Here is a tiny trained network, its code and every weight. The questions are about switching its units off for an input and a class, where a switched-off unit gives its printed mean instead of its output.

import numpy as np


def w(rows, s, z=0):
    codes = np.array(rows[::2]) - 128.0
    scale = np.full(codes.shape[1], s)
    scale[-1] = z or s
    return codes * scale


def f(y):
    return y / 2 * (1 + np.tanh(0.7978845608 * (y + 0.044715 * y**3)))


def log_softmax(a):
    a = a - a.max(-1, keepdims=True)
    return a - np.log(np.exp(a).sum(-1, keepdims=True))


def net(x, mask):
    res = np.array(x, float).reshape(1, 4) / 4 @ E
    y = f(res @ A[0][:, :-1].T + A[0][:, -1])
    res = res + np.where(mask, y, B[0][:, -1]) @ B[0][:, :-1]
    return log_softmax(res[-1] @ U[:, :-1].T + U[:, -1])


A, B = {}, {}
E = w([
[92,247,121,173],'x0',
[128,127,127,128],'x1',
[91,130,61,88],'x2',
[50,100,169,150],'x3',
],0.014)
A[0] = w([
[186,125,204,172,81],'neuron 0',
[207,130,174,198,2],'neuron 1',
[51,149,10,9,143],'neuron 2',
[232,78,123,51,102],'neuron 3',
[152,139,135,170,145],'neuron 4',
[241,169,83,106,108],'neuron 5',
[168,118,147,193,104],'neuron 6',
[128,190,126,139,61],'neuron 7',
[169,235,106,132,91],'neuron 8',
],0.011,0.0052)
B[0] = w([
[150,113,57,169,175],'neuron 0',
[124,145,121,189,157],'neuron 1',
[185,149,120,183,253],'neuron 2',
[69,96,69,147,220],'neuron 3',
[164,139,56,86,146],'neuron 4',
[84,184,250,142,193],'neuron 5',
[167,150,113,151,150],'neuron 6',
[95,84,44,128,162],'neuron 7',
[70,99,77,138,198],'neuron 8',
],0.014,0.011)
U = w([
[229,122,97,185,54],'0',
[44,74,76,104,14],'1',
[87,119,197,144,200],'2',
[132,113,126,121,250],'3',
[169,137,165,85,168],'4',
[188,154,195,8,18],'5',
],0.015,0.012)

Each question gives the input, the list of numbers given to net, and the class t.
The units are the neurons (one row each of A and B). Each row of codes is followed by its name. A weight is (code - 128) times the scale printed after its matrix; where a second scale follows, it is the last column's (A, B and U).
mask holds one flag per neuron, in row order. A switched-off neuron (its flag False) gives its mean, the last column of its row in B, instead of its output. The means were averaged over made-up inputs and are rounded, as every weight is.
A unit's drop is (log p(t) with every unit on - log p(t) with that unit switched off) / (log p(t) with every unit on - log p(t) with every unit switched off).
The circuit of an input: a set's keep is (log p(t) with only the set's units on - log p(t) with every unit switched off) / (log p(t) with every unit on - log p(t) with every unit switched off). Starting from all 9 units, units are removed one at a time, each time the one whose removal leaves the highest keep (on an exact tie, the one counted first), for as long as the keep stays at least 0.8.
units of the circuit, in order: the units of the circuit, biggest drop first
most important unit: the unit with the biggest drop
top k neurons: the k neurons with the biggest drops, biggest first
drop when u is switched off: that unit's drop, to one decimal
input [8,0,-2,-8], class 1: most important unit -> neuron 8
input [7,-2,7,3], class 0: top 2 neurons -> (neuron 2; neuron 3)
input [-5,-5,-2,-6], class 2: top 3 neurons -> (neuron 5; neuron 8; neuron 7)
input [-2,0,1,-4], class 2: units of the circuit, in order -> (neuron 5; neuron 0)
input [7,-6,-5,2], class 1: units of the circuit, in order -> (neuron 8; neuron 7)
input [5,0,-7,5], class 0: units of the circuit, in order -> (neuron 0; neuron 5)
input [8,-5,4,1], class 1: top 2 neurons -> (neuron 8; neuron 7)
input [-2,1,-1,-1], class 4: units of the circuit, in order -> (neuron 8; neuron 7; neuron 0)
input [4,7,-5,-7], class 2: top 2 neurons -> (neuron 5; neuron 2)
input [-6,6,6,-3], class 0: top 3 neurons -> (neuron 2; neuron 8; neuron 7)
input [-7,4,-7,4], class 0: top 2 neurons -> (neuron 0; neuron 8)
input [0,0,1,-2], class 4: top 2 neurons -> (neuron 3; neuron 8)
input [-8,6,-6,-6], class 1: top 3 neurons -> (neuron 3; neuron 2; neuron 0)
input [-7,-8,8,3], class 0: top 2 neurons -> (neuron 2; neuron 8)
input [-2,-1,-8,3], class 0: most important unit -> neuron 0
input [-8,-5,-2,-7], class 1: top 2 neurons -> (neuron 3; neuron 2)
input [5,-2,1,-5], class 1: top 2 neurons -> (neuron 8; neuron 7)
input [-3,5,5,0], class 0: top 3 neurons -> (neuron 2; neuron 5; neuron 8)
input [-8,-3,-4,2], class 1: drop when neuron 3 is switched off -> 0.7
input [7,2,-1,-3], class 1: units of the circuit, in order -> (neuron 8)
input [2,2,5,-6], class 2: drop when neuron 5 is switched off -> 1.3
input [8,5,3,3], class 1: drop when neuron 8 is switched off -> 0.3
